Here is a tiny trained network, its code and every weight. The questions are about switching its units off for an input and a target symbol, where a switched-off unit gives its printed mean instead of its output.

import numpy as np


def w(rows, s, z=0):
    codes = np.array(rows[::2]) - 128.0
    scale = np.full(codes.shape[1], s)
    scale[-1] = z or s
    return codes * scale


def norm(h):
    return h / np.sqrt((h * h).mean(-1, keepdims=True) + 1e-5)


def softmax(a):
    e = np.exp(a - a.max(-1, keepdims=True))
    return e / e.sum(-1, keepdims=True)


def log_softmax(a):
    a = a - a.max(-1, keepdims=True)
    return a - np.log(np.exp(a).sum(-1, keepdims=True))


def net(x, mask):
    ids = ['ΓΛΣαεζηξπτφω'.index(c) for c in x.split()]
    T = len(ids)
    res = E[ids] + P[:T]
    u = 0
    for l in range(2):
        r = norm(res)
        for j in range(3):
            rows = slice(2 * j, 2 * j + 2)
            q, k, v = (r @ M[l][rows].T for M in (Q, K, V))
            z = softmax(np.where(np.tri(T) > 0, q @ k.T / 2**0.5, -1e9)) @ v
            o = O[l][rows]
            res = res + np.where(mask[u + j], z, o[:, -1]) @ o[:, :-1]
        u += 3
    return log_softmax(norm(res)[-1] @ U[:, :-1].T + U[:, -1])


Q, K, V, O = {}, {}, {}, {}
E = w([
[236,240,105,176,175,134,159,128,138,137,45],'Γ',
[92,26,67,163,161,132,178,83,100,65,74],'Λ',
[147,56,158,159,139,161,152,154,172,12,98],'Σ',
[225,60,60,132,82,173,106,197,197,114,59],'α',
[161,62,107,159,171,188,156,136,144,101,76],'ε',
[97,124,162,202,140,204,88,199,162,140,74],'ζ',
[87,197,90,140,181,250,170,125,59,109,59],'η',
[144,158,130,247,84,150,154,102,44,153,143],'ξ',
[130,196,121,41,91,147,117,87,190,136,22],'π',
[180,78,199,102,171,103,118,29,141,194,123],'τ',
[52,119,17,165,176,137,104,160,147,114,126],'φ',
[80,165,151,150,174,90,222,124,222,121,15],'ω',
],0.015)
P = w([
[123,100,168,188,179,85,3,98,92,100,20],'0',
[171,105,120,148,141,198,142,105,200,120,168],'1',
[157,99,111,116,130,72,114,104,84,105,85],'2',
[159,118,123,138,134,178,142,96,185,132,171],'3',
[149,107,144,105,137,93,127,140,83,116,105],'4',
[147,129,127,133,129,169,141,93,175,140,172],'5',
[145,119,160,98,148,98,126,146,87,119,122],'6',
[131,136,131,131,125,156,143,92,164,148,174],'7',
[142,135,176,89,160,105,125,149,88,127,137],'8',
[121,145,133,127,127,149,144,90,156,153,178],'9',
],0.018)
Q[0] = w([
[134,107,112,175,97,135,113,113,128,131,144],'L0H1',
[88,106,132,169,131,211,166,102,252,135,140],'L0H1',
[159,122,174,115,120,134,143,127,152,118,104],'L0H2',
[144,116,136,72,148,71,118,130,102,128,65],'L0H2',
[114,114,107,199,150,201,139,126,184,111,143],'L0H3',
[129,141,145,133,121,97,130,144,50,115,117],'L0H3',
],0.017)
K[0] = w([
[146,167,151,124,124,126,103,147,86,204,147],'L0H1',
[106,251,196,83,139,107,224,51,90,187,147],'L0H1',
[132,116,196,77,123,109,148,128,140,145,130],'L0H2',
[134,36,116,104,103,130,50,162,196,102,105],'L0H2',
[115,186,164,103,163,134,188,92,100,174,112],'L0H3',
[129,90,127,172,110,138,105,146,126,64,120],'L0H3',
],0.012)
V[0] = w([
[165,62,97,254,147,175,119,166,9,179,187],'L0H1',
[187,142,156,117,154,139,66,14,120,211,147],'L0H1',
[67,34,109,88,218,164,91,162,148,121,113],'L0H2',
[208,126,147,106,119,51,111,153,193,132,116],'L0H2',
[128,223,152,195,190,192,172,68,73,78,97],'L0H3',
[130,99,180,193,201,27,189,134,198,167,134],'L0H3',
],0.0078)
O[0] = w([
[191,188,105,159,195,105,187,136,97,41,166,136],'L0H1',
[119,118,105,148,167,176,135,56,178,44,190,203],'L0H1',
[136,165,215,67,134,172,66,135,173,199,128,253],'L0H2',
[54,189,128,139,113,76,115,63,73,169,142,243],'L0H2',
[134,150,102,135,150,200,145,131,65,206,62,187],'L0H3',
[174,133,143,240,164,2,136,140,188,202,122,154],'L0H3',
],0.009,0.0043)
Q[1] = w([
[98,136,190,137,187,114,181,107,41,131,95],'L1H1',
[176,107,55,136,154,180,129,153,195,155,129],'L1H1',
[155,201,50,120,73,154,208,157,82,174,118],'L1H2',
[151,94,157,134,181,114,106,161,22,45,165],'L1H2',
[98,182,85,182,84,120,165,85,117,205,107],'L1H3',
[139,172,108,157,151,107,165,124,5,58,125],'L1H3',
],0.011)
K[1] = w([
[132,112,140,199,175,155,108,92,109,90,17],'L1H1',
[111,112,113,142,120,161,194,142,115,179,184],'L1H1',
[122,143,66,141,126,146,111,245,54,65,59],'L1H2',
[203,109,81,130,140,152,184,173,117,92,193],'L1H2',
[121,166,89,152,122,81,63,149,96,148,94],'L1H3',
[129,155,180,63,157,95,150,197,76,70,128],'L1H3',
],0.012)
V[1] = w([
[125,139,110,118,219,140,133,67,161,121,27],'L1H1',
[100,107,146,182,195,144,54,19,149,98,37],'L1H1',
[174,132,96,127,61,186,218,116,183,151,212],'L1H2',
[207,105,163,68,140,111,98,85,51,224,232],'L1H2',
[86,97,124,187,119,199,178,132,181,182,145],'L1H3',
[121,159,117,133,60,138,255,141,183,205,191],'L1H3',
],0.0075)
O[1] = w([
[75,123,87,69,78,32,59,154,50,153,157,218],'L1H1',
[145,111,120,146,83,42,39,107,68,114,55,255],'L1H1',
[118,119,148,87,165,160,213,170,203,112,102,67],'L1H2',
[137,179,32,136,188,179,24,64,197,92,65,105],'L1H2',
[38,118,137,69,191,138,254,110,220,79,97,159],'L1H3',
[217,52,110,63,151,170,191,241,208,91,85,71],'L1H3',
],0.0099,0.0097)
U = w([
[113,159,93,163,90,63,43,64,65,147,88,149],'Γ',
[126,68,55,12,131,17,129,163,57,90,76,56],'Λ',
[142,157,245,74,181,106,153,203,152,51,95,250],'Σ',
[253,144,156,99,44,130,103,108,170,143,182,117],'α',
[182,45,130,86,217,114,131,73,71,166,134,35],'ε',
[120,151,220,201,168,181,76,173,139,132,106,130],'ζ',
[139,108,72,95,169,233,129,133,33,142,40,132],'η',
[136,126,68,203,142,100,223,148,75,73,161,254],'ξ',
[5,69,118,106,28,195,102,85,151,114,107,76],'π',
[125,128,90,187,190,90,97,50,224,75,129,147],'τ',
[62,120,70,106,147,93,100,179,144,157,247,94],'φ',
[107,65,83,206,113,67,184,146,169,251,84,74],'ω',
],0.008,0.0043)

Each question gives the input, a string of symbols that net reads in full, and the target symbol t.
The units are the heads (2 rows each of Q, K, V and O). Each row of codes is followed by its name. A weight is (code - 128) times the scale printed after its matrix; where a second scale follows, it is the last column's (O and U).
mask holds one flag per head, layer by layer. A switched-off head (its flag False) gives its mean, the last column of its rows in O, instead of its output. The means were averaged over made-up inputs and are rounded, as every weight is.
A unit's drop is (log p(t) with every unit on - log p(t) with that unit switched off) / (log p(t) with every unit on - log p(t) with every unit switched off).
The circuit of an input: a set's keep is (log p(t) with only the set's units on - log p(t) with every unit switched off) / (log p(t) with every unit on - log p(t) with every unit switched off). Starting from all 6 units, units are removed one at a time, each time the one whose removal leaves the highest keep (on an exact tie, the one counted first), for as long as the keep stays at least 0.8.
circuit, biggest first: the units of the circuit, biggest drop first
unit that matters most: the unit with the biggest drop
which heads matter: for each layer, one digit per head in row order, 1 if its drop is at least 0.15 and else 0, layers parted by /
drop of u: that unit's drop, to one decimal
input φ α ω α π ξ α α, target ξ: unit that matters most : L0H2
input Γ α α, target Λ: which heads matter : 011 / 001
input ζ ε ξ α φ φ, target ξ: which heads matter : 110 / 000
input ζ α φ ζ α α ε ε Σ ω, target ω: circuit, biggest first : L0H1; L0H3
input Σ α α ε Σ α ω φ, target ω: which heads matter : 001 / 000
input φ α ε π φ Λ φ, target Σ: circuit, biggest first : L0H2; L1H2
input π α α α, target π: which heads matter : 100 / 001
input φ φ α α α π τ α φ, target Σ: which heads matter : 111 / 000
input Γ π η φ ζ Σ, target η: which heads matter : 001 / 000
input ξ φ α α α ζ, target ξ: which heads matter : 110 / 010
input α φ ζ ζ, target ζ: which heads matter : 110 / 111
input η π Γ π ω α ω α φ Σ, target ω: circuit, biggest first : L0H3; L1H3
input α Σ φ Λ, target Λ: circuit, biggest first : L0H2; L1H3; L1H1; L0H1
input π α α α φ Σ, target π: circuit, biggest first : L0H1
input φ Σ ζ α α ω π α ζ, target Λ: circuit, biggest first : L1H3; L1H1
input Σ α Σ ε, target ε: circuit, biggest first : L0H2; L1H3; L1H2
input ξ α ξ η α ζ ζ ζ, target η: which heads matter : 011 / 000
input φ α α φ, target φ: circuit, biggest first : L0H2; L1H1; L1H2; L1H3
input τ α ξ α φ φ φ ζ, target ξ: which heads matter : 110 / 000
input α π φ α ζ τ, target τ: which heads matter : 100 / 000
input α α α ζ ζ α τ α τ, target Λ: unit that matters most : L0H3
input Σ α η ξ α Σ Λ α ω Σ, target ω: which heads matter : 101 / 000
input Λ α Σ η φ Σ, target η: which heads matter : 011 / 000
input α α α φ α α, target α: which heads matter : 010 / 111
input Σ α Σ α φ η, target η: which heads matter : 011 / 000
input ζ α ζ φ, target φ: circuit, biggest first : L0H2; L1H2; L1H3; L1H1
input α Σ α φ ξ Σ ζ α Σ, target Σ: circuit, biggest first : L1H2
input ε α Σ φ α α α τ α Σ, target τ: drop of L0H3 : 0.1
input α φ α π, target π: drop of L0H1 : 1.2
